Below are the code and all the weights of a small trained network. Each question names an input and a class and asks about switching units off, where a switched-off unit gives its printed mean instead of its output.

import numpy as np


def w(rows, s, z=0):
    codes = np.array(rows[::2]) - 128.0
    scale = np.full(codes.shape[1], s)
    scale[-1] = z or s
    return codes * scale


def f(y):
    return y / 2 * (1 + np.tanh(0.7978845608 * (y + 0.044715 * y**3)))


def log_softmax(a):
    a = a - a.max(-1, keepdims=True)
    return a - np.log(np.exp(a).sum(-1, keepdims=True))


def net(x, mask):
    res = np.array(x, float).reshape(1, 6) / 4 @ E
    y = f(res @ A[0][:, :-1].T + A[0][:, -1])
    res = res + np.where(mask, y, B[0][:, -1]) @ B[0][:, :-1]
    return log_softmax(res[-1] @ U[:, :-1].T + U[:, -1])


A, B = {}, {}
E = w([
[127,97,185,160,9,210,116],'x0',
[139,113,121,140,123,114,132],'x1',
[166,112,220,42,91,79,147],'x2',
[128,133,239,202,192,113,112],'x3',
[131,120,131,124,136,136,129],'x4',
[103,155,149,96,146,163,120],'x5',
],0.014)
A[0] = w([
[156,153,132,128,124,83,141,121],'neuron 0',
[90,171,149,218,248,30,156,134],'neuron 1',
[133,130,95,171,183,130,88,111],'neuron 2',
[154,85,118,50,16,115,181,123],'neuron 3',
[92,117,111,236,93,230,185,98],'neuron 4',
[132,84,91,104,84,104,70,118],'neuron 5',
[104,116,55,168,76,190,97,10],'neuron 6',
[33,84,31,207,140,201,91,140],'neuron 7',
[138,135,253,187,152,81,104,80],'neuron 8',
[63,162,112,164,176,106,201,116],'neuron 9',
[128,69,236,159,148,125,117,195],'neuron 10',
[83,105,106,213,245,133,61,126],'neuron 11',
[167,171,5,47,94,117,89,147],'neuron 12',
[75,88,112,89,74,166,96,88],'neuron 13',
[140,160,89,53,228,41,227,101],'neuron 14',
],0.0081,0.012)
B[0] = w([
[135,178,127,120,153,153,144,142],'neuron 0',
[81,80,108,136,143,164,235,247],'neuron 1',
[117,82,125,123,130,122,138,164],'neuron 2',
[69,93,147,135,111,123,167,211],'neuron 3',
[191,155,78,63,191,102,82,167],'neuron 4',
[112,134,143,140,151,125,165,150],'neuron 5',
[149,80,202,98,41,101,144,148],'neuron 6',
[187,159,111,138,161,106,47,211],'neuron 7',
[204,188,126,160,114,110,50,199],'neuron 8',
[130,150,131,141,88,141,161,167],'neuron 9',
[118,204,107,131,190,161,89,224],'neuron 10',
[66,80,158,132,100,128,250,213],'neuron 11',
[215,121,52,162,123,123,78,221],'neuron 12',
[128,84,105,101,103,78,147,153],'neuron 13',
[255,164,104,108,106,115,50,224],'neuron 14',
],0.0093,0.015)
U = w([
[152,168,110,119,184,117,132,38],'0',
[186,143,166,98,83,117,110,252],'1',
[6,67,172,102,84,134,240,97],'2',
],0.013,0.0022)

Each question gives the input, the list of numbers given to net, and the class t.
The units are the neurons (one row each of A and B). Each row of codes is followed by its name. A weight is (code - 128) times the scale printed after its matrix; where a second scale follows, it is the last column's (A, B and U).
mask holds one flag per neuron, in row order. A switched-off neuron (its flag False) gives its mean, the last column of its row in B, instead of its output. The means were averaged over made-up inputs and are rounded, as every weight is.
A unit's drop is (log p(t) with every unit on - log p(t) with that unit switched off) / (log p(t) with every unit on - log p(t) with every unit switched off).
The circuit of an input: a set's keep is (log p(t) with only the set's units on - log p(t) with every unit switched off) / (log p(t) with every unit on - log p(t) with every unit switched off). Starting from the 12 units with the biggest drops (on a tie, the unit counted first), units are removed one at a time, each time the one whose removal leaves the highest keep (on an exact tie, the one counted first), for as long as the keep stays at least 0.8.
circuit, biggest first: the units of the circuit, biggest drop first
most important unit: the unit with the biggest drop
top k neurons: the k neurons with the biggest drops, biggest first
drop when u is switched off: that unit's drop, to one decimal
input [4,3,-2,5,-8,-1], class 0: most important unit => neuron 10
input [3,5,3,0,4,8], class 2: top 3 neurons => (neuron 14; neuron 12; neuron 7)
input [-7,8,2,-7,4,-5], class 1: top 2 neurons => (neuron 14; neuron 10)
input [-5,7,2,-4,1,4], class 1: circuit, biggest first => (neuron 14; neuron 10)
input [2,-1,6,-8,-3,-5], class 2: top 2 neurons => (neuron 3; neuron 14)
input [0,-8,-2,3,3,-2], class 2: circuit, biggest first => (neuron 14; neuron 12)
input [0,-6,6,3,-4,-4], class 0: top 3 neurons => (neuron 10; neuron 14; neuron 6)
input [1,2,-4,-5,-5,-2], class 1: top 2 neurons => (neuron 6; neuron 10)
input [4,-7,-2,1,7,-2], class 0: circuit, biggest first => (neuron 14; neuron 4)
input [0,2,5,6,2,1], class 0: top 2 neurons => (neuron 10; neuron 14)
input [-7,-1,-4,6,-1,-8], class 2: top 2 neurons => (neuron 11; neuron 1)
input [1,6,3,-3,-5,-7], class 2: top 2 neurons => (neuron 14; neuron 3)
input [1,-3,6,0,2,-4], class 2: top 4 neurons => (neuron 14; neuron 12; neuron 7; neuron 3)
input [-7,0,-5,2,6,0], class 2: top 2 neurons => (neuron 11; neuron 1)
input [8,2,6,-8,2,0], class 2: most important unit => neuron 3
input [1,5,7,0,7,7], class 2: top 4 neurons => (neuron 14; neuron 12; neuron 7; neuron 3)
input [-8,-7,7,-3,-2,6], class 1: drop when neuron 14 is switched off => 0.6
input [5,0,-1,4,-1,6], class 0: drop when neuron 10 is switched off => 0.4
input [-7,3,5,-2,5,-4], class 1: drop when neuron 10 is switched off => 0.3
input [-4,-4,-5,7,6,-3], class 2: circuit, biggest first => (neuron 11)
